Below is a small trained network, with its code and all its weights. Each question gives an input and a class and asks what happens when units are switched off, that is, made to give their printed mean instead of their output.

import numpy as np


def w(rows, s, z=0):
    codes = np.array(rows[::2]) - 128.0
    scale = np.full(codes.shape[1], s)
    scale[-1] = z or s
    return codes * scale


def norm(h):
    return h / np.sqrt((h * h).mean(-1, keepdims=True) + 1e-5)


def f(y):
    return np.maximum(y, 0)


def log_softmax(a):
    a = a - a.max(-1, keepdims=True)
    return a - np.log(np.exp(a).sum(-1, keepdims=True))


def net(x, mask):
    res = np.array(x, float).reshape(1, 7) / 4 @ E
    u = 0
    for l in range(2):
        y = f(norm(res) @ A[l][:, :-1].T + A[l][:, -1])
        res = res + np.where(mask[u : u + 13], y, B[l][:, -1]) @ B[l][:, :-1]
        u += 13
    return log_softmax(norm(res)[-1] @ U[:, :-1].T + U[:, -1])


A, B = {}, {}
E = w([
[12,131,88],'x0',
[129,130,129],'x1',
[126,127,130],'x2',
[166,122,41],'x3',
[128,130,129],'x4',
[125,127,130],'x5',
[142,2,126],'x6',
],0.0017)
A[0] = w([
[214,118,140,71],'0.n1',
[53,124,221,40],'0.n2',
[22,124,80,63],'0.n3',
[111,41,187,47],'0.n4',
[224,155,152,54],'0.n5',
[149,255,159,108],'0.n6',
[108,158,194,129],'0.n7',
[114,105,194,108],'0.n8',
[140,127,25,8],'0.n9',
[34,127,67,62],'0.n10',
[90,102,213,106],'0.n11',
[143,132,23,55],'0.n12',
[100,143,204,115],'0.n13',
],0.0047,0.0016)
B[0] = w([
[117,148,193,188],'0.n1',
[253,195,84,190],'0.n2',
[153,152,248,212],'0.n3',
[91,99,76,192],'0.n4',
[100,160,236,196],'0.n5',
[21,39,71,254],'0.n6',
[149,156,83,190],'0.n7',
[161,148,89,173],'0.n8',
[220,209,72,165],'0.n9',
[154,146,249,206],'0.n10',
[202,157,66,190],'0.n11',
[196,184,99,177],'0.n12',
[183,171,67,187],'0.n13',
],0.0043,0.0024)
A[1] = w([
[106,213,124,209],'1.n1',
[121,142,128,133],'1.n2',
[112,175,133,186],'1.n3',
[131,136,229,50],'1.n4',
[153,28,119,190],'1.n5',
[56,136,97,61],'1.n6',
[189,77,148,249],'1.n7',
[115,113,151,125],'1.n8',
[128,139,181,71],'1.n9',
[146,113,133,126],'1.n10',
[134,24,125,94],'1.n11',
[127,141,253,42],'1.n12',
[104,184,131,231],'1.n13',
],0.0036,0.0013)
B[1] = w([
[149,14,116,250],'1.n1',
[129,100,127,144],'1.n2',
[138,47,125,202],'1.n3',
[125,140,217,194],'1.n4',
[3,182,104,201],'1.n5',
[67,93,111,152],'1.n6',
[21,175,109,242],'1.n7',
[151,153,120,144],'1.n8',
[140,107,147,160],'1.n9',
[85,172,128,147],'1.n10',
[20,149,85,176],'1.n11',
[125,126,228,213],'1.n12',
[147,18,127,230],'1.n13',
],0.0025,0.0021)
U = w([
[138,133,254,254],'0',
[234,172,30,71],'1',
[13,76,56,51],'2',
],0.0082,0.00076)

Each question gives the input, the list of numbers given to net, and the class t.
The units are the neurons (one row each of A and B). Each row of codes is followed by its name. A weight is (code - 128) times the scale printed after its matrix; where a second scale follows, it is the last column's (A, B and U).
mask holds one flag per neuron, layer by layer. A switched-off neuron (its flag False) gives its mean, the last column of its row in B, instead of its output. The means were averaged over made-up inputs and are rounded, as every weight is.
A unit's drop is (log p(t) with every unit on - log p(t) with that unit switched off) / (log p(t) with every unit on - log p(t) with every unit switched off).
The circuit of an input: a set's keep is (log p(t) with only the set's units on - log p(t) with every unit switched off) / (log p(t) with every unit on - log p(t) with every unit switched off). Starting from the 12 units with the biggest drops (on a tie, the unit counted first), units are removed one at a time, each time the one whose removal leaves the highest keep (on an exact tie, the one counted first), for as long as the keep stays at least 0.8.
units of the circuit, in order: the units of the circuit, biggest drop first
top k neurons: the k neurons with the biggest drops, biggest first
top k neurons in layer l: the k neurons of layer l with the biggest drops, biggest first
drop when u is switched off: that unit's drop, to one decimal
input [-6,4,-3,1,8,-1,7], class 2: top 2 neurons in layer 0	0.n3, 0.n10
input [-1,-6,-4,-2,-6,6,-5], class 2: units of the circuit, in order	0.n6
input [6,7,-6,8,1,-1,-1], class 1: top 3 neurons	0.n9, 0.n12, 0.n5
input [7,3,-3,5,5,0,5], class 0: units of the circuit, in order	0.n10, 0.n3
input [-5,1,-4,0,-8,1,8], class 2: top 3 neurons in layer 0	0.n3, 0.n10, 0.n4
input [-4,5,2,-3,1,-8,7], class 2: top 3 neurons in layer 0	0.n4, 0.n3, 0.n10
input [4,3,-2,-5,-8,7,5], class 1: top 3 neurons	0.n2, 0.n11, 0.n6
input [-7,6,1,-8,-5,-5,0], class 1: top 2 neurons	0.n11, 0.n13
input [4,-8,-3,-5,-3,0,2], class 1: top 2 neurons	0.n2, 0.n11
input [-7,8,-5,6,2,0,5], class 0: drop when 0.n11 is switched off	0.2
input [1,8,5,-7,5,7,-8], class 2: drop when 0.n6 is switched off	1.7
input [-4,7,3,1,-7,-7,-6], class 2: drop when 0.n3 is switched off	0.2
input [-3,-1,-1,-6,2,4,-8], class 2: drop when 0.n13 is switched off	-0.1
input [3,2,-8,-6,-4,6,-3], class 1: top neuron in layer 0	0.n2
